Each row comes from the steps of one walk. Every step used is in the known rows, and no mark comes twice. Write the walk behind each row, first mark first.
In the rows, 128 means zero.
Known rows
Q > M > R: [101 133 110 132 117 107 121 125 137 152 136 125 131 115 121 132 128 111
 139 133 133 111 122 147 121 129 139 130 128 149 132 160 126 128 126 134
 126 130 149 114 161]
R > N: [122 134 130 138 133 141 129 125 134 143 127 125 127 128 124 130 125 104
 125 140 147 133 123 157 146 139 110 135 127  98 130 141 121 132 120 126
 127 129 115 133 139]
R > N > M > Q > D > H: [126 126 114 131 108 123 122 103 129 126 122 118 128 121 149 114 136 136
 119 102 117 123 122 117 124 123 162 131 123 190 129  61 130 151 110 144
 126 118 126 112 143]
S > M > Q > D > H: [115 139 130 130 120 122 118 114 143 110 115 121 132 125 153 116 141 148
 137 136 122 120 123  93 136 113 155 125 128 174 129  74 130 155 128 148
 142 105 140 109 139]
Q > D: [117 140 143 130 137 127 126 128 133 131 123 141 131 128 131 125 138 125
  98 131 136 134 120 132 131 132 134 122 132 147 126 113 127 137 129 120
 125 125 129 126 121]
W > H: [127 132 128 132 140 121 133 129 124 133 127 110 127 141 129 133 135 110
 128 132 110 134 138 143 121 131 124 130 129 119 127 136 130 123 130 124
 121 132 127 120 115]
J > F > W > H > D: [153 108 130 132 133 125 118 145 128 133  94 134 125 145 117 135 143  97
 126 115 127 131 140 148 159 129 122 132 131 141 126 173 140 130 135 127
 122 135 135 138 119]
C > F: [125 139 140 125 139 144 137 132 129 151 132 130 127 124 123 143 139 140
 119 143 151 134 116 121 143 138 117 133 130 114 125 133 120 122 122 112
 122 149 107 131 118]
R > N > M > Q > D: [122 124 125 130 113 127 123 110 127 128 123 118 129 112 129 124 127 131
 111 111 138 129 120 140 143 129 145 135 122 153 129  94 120 133 114 125
 131 130 119 124 153]
N > M > Q > D > H > W: [127 124 135 121 115 142 114 110 118 111 133 114 127 133 146 111 129 158
 167  98  97 127 135 102 140 115 170 123 125 131 125  39 134 147 111 138
 132 128 147 122 133]
W > H > Q > D: [132 135 141 126 136 109 129 129 117  98 124 129 132 133 142 119 120 133
  84 107 118 144 150 140 117 131 145 135 129 177 125 101 127 133 143 126
 116 110 143 127  98]
H > D > Q: [136 121 143 122 132 158 124 134 137 123 139 156 127 122 122 133 130 134
 151 114 144 123 128 114 163 122 123 111 125  99 127 139 123 122 122 133
 122 119 137 150 116]
F > H: [117 135 127 128 127 131 137 141 135 134 140 108 130 130 132 130 120 105
 143 140 112 133 128 145 109 126 109 130 132 112 129 137 132 122 120 116
 130 136 104 129 130]
K > F > W > H: [155 124 121 126 126 131 126 134 121 120 114 110 125 142 111 139 134 116
 141 141 106 122 133 142 119 121 120 145 125 197 127 199 133 138 146 111
 137 148 129 142  98]
D > H > W: [128 134 140 129 136 151 120 126 123 125 133 119 126 150 141 119 126 132
 178 128 107 131 137 121 142 125 134 123 130  83 127  87 134 146 117 140
 128 127 144 130 118]
T > J: [125 136 137 132 136 115 124 125 146 142 122 116 127 139 124 135 132 126
  95 131 130 136 115 127 127 147 116 122 132  79 131 102 123 127 123 144
 135 143 125 122 139]
C > F > H: [124 138 128 124 132 138 147 140 129 153 139 113 128 125 135 135 125 123
 130 140 128 139 120 127 111 129 109 143 134 137 126 134 131 116 119 106
 120 145  92 134 121]
K > F: [131 134 140 125 136 142 125 130 133 117 128 127 126 126 111 142 129 127
 150 149 132 116 118 127 137 133 119 123 126 136 128 156 120 133 131 117
 138 142 120 138 107]
W > H > D > Q: [144 119 132 124 137 144 128 130 127 121 133 140 126 133 131 126 129 125
 144 107 117 127 147 118 141 118 131 121 124 127 126 137 130 119 129 135
 111 110 145 143 103]
N > M > R: [129 122 121 126 101 118 129 131 141 150 152  97 127 121 118 143 133 132
 134 114 117 119 128 151 120 144 126 108 128 102 130 161 120 116 102 120
 131 159 148 113 146]
T > J > R: [129 132 147 134 131 120 134 136 168 146 141 125 127 149 114 133 124 112
  77 122 148 134 119 117 137 149 110 106 135  31 133 105 124 133 129 151
 132 147 129 120 165]
J > T: [125 137 150 123 143 126 123 133 128 150 133 126 133 133 110 147 126 119
 111 116 140 125 132 135 115 134 120 110 133 107 131 146 127 129 125 133
 126 137 127 126 125]
H > W: [125 132 152 128 140 156 121 133 120 130 138 119 126 140 121 129 120 125
 169 140 126 138 135 142 165 130 118 127 130  44 127 127 124 127 120 119
 133 136 134 141 124]
C > F > K: [133 126 132 123 135 141 150 130 117 144 130 123 128 127 120 142 130 146
 115 158 145 144 119  82 117 142  99 131 129 139 126 146 124 122 121 117
 129 140  91 121 115]
Q > M > S: [ 93 136 120 134 132 130 118 122 114 143 119 110 128 113 132 129 128 115
 152 139 146 119 113 122 123 115 137 122 127 156 131 146 123 124 134 134
 139 120 139 117 136]
R > N > M > Q: [124 119 120 130 109 135 124 113 126 129 136 103 127 113 118 136 126 127
 145 121 136 125 122 146 151 134 128 132 120  98 131 120 114 122 106 125
 136 143 109 124 156]
C > W > H > D > Q: [149 113 116 122 144 134 142 132 117 122 126 145 124 133 123 122 127 145
 142  99 111 130 138 112 139 119 138 127 125  81 124 154 127 113 133 129
 103 104 133 143 106]
T > J > F > C: [133 123 127 139 139 100 113 135 148 150 104 147 126 143 139 128 147 124
  74 157 146 135 118 115 108 148 103 119 137 109 130  88 144 121 122 143
 140 155 113 114 143]
C > F > H > Q > M > R: [112 134 107 120 110 104 142 140 125 138 149 115 131 107 135 130 101 130
 125 115 134 127 133 142  97 127 131 157 129 187 130 142 130 118 130 122
 117 128 128 129 145]
K > F > H > Q > D: [132 135 141 117 126 126 133 139 127  88 134 128 131 120 133 121  99 136
 112 123 117 130 136 131  98 122 128 138 129 204 127 118 128 139 143 114
 131 116 119 148  96]
C > W > H: [131 129 110 130 145 112 145 130 114 134 120 114 125 141 120 128 135 131
 128 125 105 136 131 135 118 134 133 134 130  77 125 156 127 117 134 119
 113 127 116 120 117]
W > H > D: [133 121 139 128 146 126 132 124 119 131 115 124 124 139 129 130 119 111
 134 121 102 134 141 141 155 138 122 127 128  72 128 144 132 122 125 131
 113 115 142 135 110]
C > W: [126 131 121 128 141 124 140 132 120 133 123 129 127 130 110 134 135 142
 132 135 129 131 113 130 136 139 124 125 132  45 126 153 120 121 127 116
 123 132 110 127 129]
J > F > C > W: [133 119 108 135 144 115 128 142 125 142 106 163 127 134 126 125 150 140
 109 159 147 131 117 120 119 139 111 120 137  84 125 136 138 115 125 116
 129 148  98 120 134]
D > Q: [130 133 131 126 125 150 125 138 142 123 151 141 131 122 126 133 145 136
 146 127 150 123 128 114 130 114 126 113 126 159 126 137 119 123 126 126
 128 136 125 135 119]
H > D > Q > M > N: [129 130 147 125 121 152 126 116 118 127 150 175 128 114 129 122 127 122
 146 122 139 118 124 128 148 109 141 121 122 103 129 126 128 112 138 128
 127 104 150 143 142]
J > R > N > M > S: [130 119 133 137 109 153 139 131 145 155 149  95 122 127 121 131 113 102
 119 113 164 130 125 134 140 135 114  98 127  69 133 157 115 124 113 134
 134 143 132 120 161]
C > W > H > Q > M: [123 123 110 125 139 101 137 127 102 104 115 133 130 130 120 121 117 133
 126 110 113 133 137 145 107 123 143 150 127  98 125 125 127 115 154 129
 116 102 126 119 124]

Write each row's walk
[113 143 117 127 127 117 118 110 128 114 119 127 131 124 151 118 141 149
 131 119 120 120 120  89 129 122 169 125 128 206 128  75 131 158 123 143
 125 121 131 117 128]
M > Q > D > H
[130 136 131 125 124 125 124 127 126  99 134 128 131 136 140 127 125 142
 133 114 122 128 136 117 122 135 134 118 129 147 128  96 125 143 126 145
 127 122 135 124 109]
D > H > Q
[128 116 128 117 125 158 125 138 136 111 134 156 128 116 124 121 111 111
 181 127 118 105 126 113 112  93 126 137 122 184 129 135 138 122 140 131
 130  99 122 154 116]
K > F > H > D > Q > M
[108 141 129 126 132 119 120 117 124 118 123 127 131 113 130 127 134 146
 118 129 140 126 119 112 154 126 154 128 127 169 128 108 120 140 128 124
 130 129 123 130 137]
M > Q > D
[111 132 135 129 122 134 122 124 141 114 129 104 130 118 124 141 132 138
 163 156 143 121 123 123 167 123 120 127 125  76 129 137 115 126 124 129
 153 129 123 123 150]
S > M > Q
[135 126 139 127 127 138 131 113 111 128 145 160 127 125 139 117 127 113
 143 111 114 123 143 133 128 104 149 132 121 130 128 128 135 109 146 130
 117  97 159 136 130]
W > H > D > Q > M > N
[120 120 115 125 115 130 119 129 141 141 143 155 128 109 123 127 123 124
 155 107 141 105 129 125 140 115 143 123 122 149 131 160 127 123 127 145
 117 105 165 136 150]
H > D > Q > M > R
[116 133 127 127 123 121 116 123 123 101 125 145 134 129 138 121 126 128
 142 115 124 120 129 124 107 120 145 129 127 164 128  76 133 142 139 153
 128 106 140 113 127]
D > H > Q > M
[123 117 103 126 120 121 126 125 134 141 138 141 126 117 133 121 122 114
 148  98 112 110 146 128 124 109 153 133 121 177 130 159 136 119 134 147
 107 100 173 130 135]
W > H > D > Q > M > R
[146 131 129 125 123 145 133 138 125 153 122 131 128 131 114 147 144 137
 118 145 149 135 111 134 145 133 108 145 131 151 125 178 125 129 128 104
 129 160 109 142 120]
C > F > W
[121 130 123 142 112 124 133 131 156 156 136 101 126 121 130 133 118 108
 128 147 149 125 130 168 148 137 107 134 126  85 135 181 118 132 116 135
 138 119 149 121 164]
S > M > R > N
[140 115 143 136 110 151 140 136 157 150 152 125 127 137 107 133 121  96
 109 115 152 130 128 153 141 141 106 107 129  39 131 129 123 125 116 129
 129 144 118 121 167]
J > R > N > M
[161 124 135 120 120 117 122 134 113  87 111 129 129 134 122 127 119 138
  95 117 113 131 144 141 113 123 136 150 125 252 125 162 130 148 160 114
 131 124 142 149  79]
K > F > W > H > Q > D
[109 136 142 129 125 127 121 121 141 115 119 119 132 116 134 127 133 142
 131 148 142 125 121 115 161 118 139 129 127 133 128 108 119 137 132 128
 146 115 131 122 146]
S > M > Q > D
[122 124 129 127 114 137 127 124 120 140 137  82 124 118 128 142 130 135
 148 120 131 126 119 125 124 129 124 100 126 107 129 150 116 113 109 121
 143 148 138 116 123]
N > M > S
[127 123 128 137 138 122 117 140 135 140 112 160 129 133 133 129 151 119
 114 168 150 129 124 125 118 136 103 114 136 134 127 122 140 120 121 121
 137 154 108 120 130]
J > F > C
[109 122 125 125 129 153 116 122 121 131 126 140 126 106 134 124 123 127
 168 114 154 111 121  97 144 100 143 114 121 155 130 151 123 119 133 146
 128  98 155 139 125]
H > D > Q > M > S
[126 133 130 123 129 140 135 140 133 119 137 111 127 128 124 134 116 113
 158 149 110 119 125 132 106 123 110 133 129 157 129 153 130 128 129 110
 137 138 103 141 110]
K > F > H
[121 122 126 122 110 130 122 120 126 119 138 104 129 116 114 144 135 145
 156 121 122 120 121 125 147 132 133 117 123  98 128 118 116 116 108 120
 140 158 117 120 144]
N > M > Q
[120 142 133 131 133 123 124 121 135 130 118 140 131 136 150 115 145 129
 113 123 116 127 123 109 109 126 150 118 133 188 127  76 137 155 127 140
 122 114 135 113 113]
Q > D > H
[119 127 128 127 133 112 124 126 112 104 122 128 133 129 127 126 118 113
 128 116 117 130 145 152 108 119 138 146 125 152 127 109 130 120 150 136
 123 109 137 119 122]
W > H > Q > M
[132 130 141 142 131 127 138 132 168 158 136 124 125 146 116 126 114  95
  66 123 164 139 120 137 141 152 107 121 132  35 135 111 123 138 127 155
 127 136 121 125 178]
T > J > R > N
[131 117 130 134 135 106 128 137 145 140 112 121 128 143 120 137 143 120
  85 141 153 142 124  84 104 147 106 115 133 129 130  97 130 128 126 152
 142 139 103 102 142]
T > J > F > K
[135 119 135 134 115 143 129 124 135 146 134 116 127 128 119 135 128 109
 128 125 133 132 123 166 132 138 109 125 126  75 129 126 122 120 109 121
 133 138 116 122 141]
R > N > M
[127 137 150 125 131 123 124 131 125  97 128 143 133 121 130 124 120 143
  88 116 144 139 132 137 133 136 136 124 130 147 126 100 119 137 136 124
 127 115 137 134 112]
H > Q > D
[137 118 110 136 145  93 126 135 137 150  96 153 125 143 129 124 147 144
  73 152 142 138 110 108 105 151 109 123 138  59 128 101 141 116 125 137
 132 150 102 114 146]
T > J > F > C > W
[128 115 126 126 135 141 122 125 126 125 125 156 129 125 131 119 130 109
 155 110 117 118 140 125 129 100 142 134 122 152 127 118 138 116 142 143
 113  95 148 132 119]
W > H > D > Q > M
[129 129 143 121 135 161 131 141 123 117 144 104 124 138 123 124 101 119
 193 147 102 130 139 137 132 116 115 141 128  99 128 140 132 130 126 109
 138 134 119 156 110]
K > F > H > W
[152 128 120 127 127 129 139 136 115 152 118 115 126 140 123 141 143 127
 113 136 125 140 129 139 127 129 117 155 129 175 124 181 133 127 136 107
 120 157 115 135 107]
C > F > W > H
[143 123 110 125 141 128 136 126 113 123 115 155 123 129 116 128 128 156
 131 177 118 122 110 113 109 139 102 127 130  91 126 169 134 120 132 106
 137 143 103 139 110]
K > F > C > W
[144 123 111 126 142  95 142 125  96 105 106 154 128 132 146 105 118 164
  69 133 102 150 140 126  91 140 125 141 133 130 123 116 141 122 145 115
 115 112 126 129 101]
F > C > W > H > Q > D
[115 140 133 125 134 136 113 111 116 109 126 121 127 132 149 108 126 154
 163 115 113 129 135  94 154 115 172 131 127 156 127  58 132 159 121 143
 127 117 149 133 127]
M > Q > D > H > W
[122 137 139 122 124 117 134 140 126 101 137 126 134 124 142 117 106 129
 101 115 121 144 138 141 105 128 127 136 132 167 127  99 131 132 134 116
 125 112 119 136 117]
F > H > Q > D
[146 126 119 131 123 122 127 135 119 133 117 109 129 147 119 136 141 109
 129 134 111 133 135 155 126 126 116 142 129 158 127 180 135 132 136 115
 128 147 129 131 117]
F > W > H
[120 126 132 121 113 124 121 115 127 117 129 119 131 113 126 130 138 149
 123 112 125 124 119 120 140 127 151 119 125 149 126  87 121 127 116 121
 135 141 126 118 139]
N > M > Q > D
[148 119 105 126 140  99 143 127  97 105 116 141 127 137 135 119 114 160
 102 142 102 145 142 132 101 144 109 138 131  80 125 142 138 112 138 116
 120 125 117 130 106]
F > C > W > H > Q
[126 144 137 128 114 116 125 110 108 103 144 150 132 127 146 118 124 131
 132 120 119 124 130 133 107 123 152 128 126 144 129  80 131 135 142 139
 134 109 150 118 135]
D > H > Q > M > N
[150 120 101 127 147 113 141 125 105 124 108 137 121 139 124 123 128 150
 126 170  92 126 129 118  91 134 110 138 129 118 125 170 141 120 139 110
 126 137 110 135  95]
K > F > C > W > H
[114 128  96 137 109 128 122 127 146 153 148 141 130 107 128 121 128 106
 138 120 160 109 129 146 117 109 141 140 120 213 134 161 124 130 129 142
 121 113 147 127 164]
D > Q > M > R > N
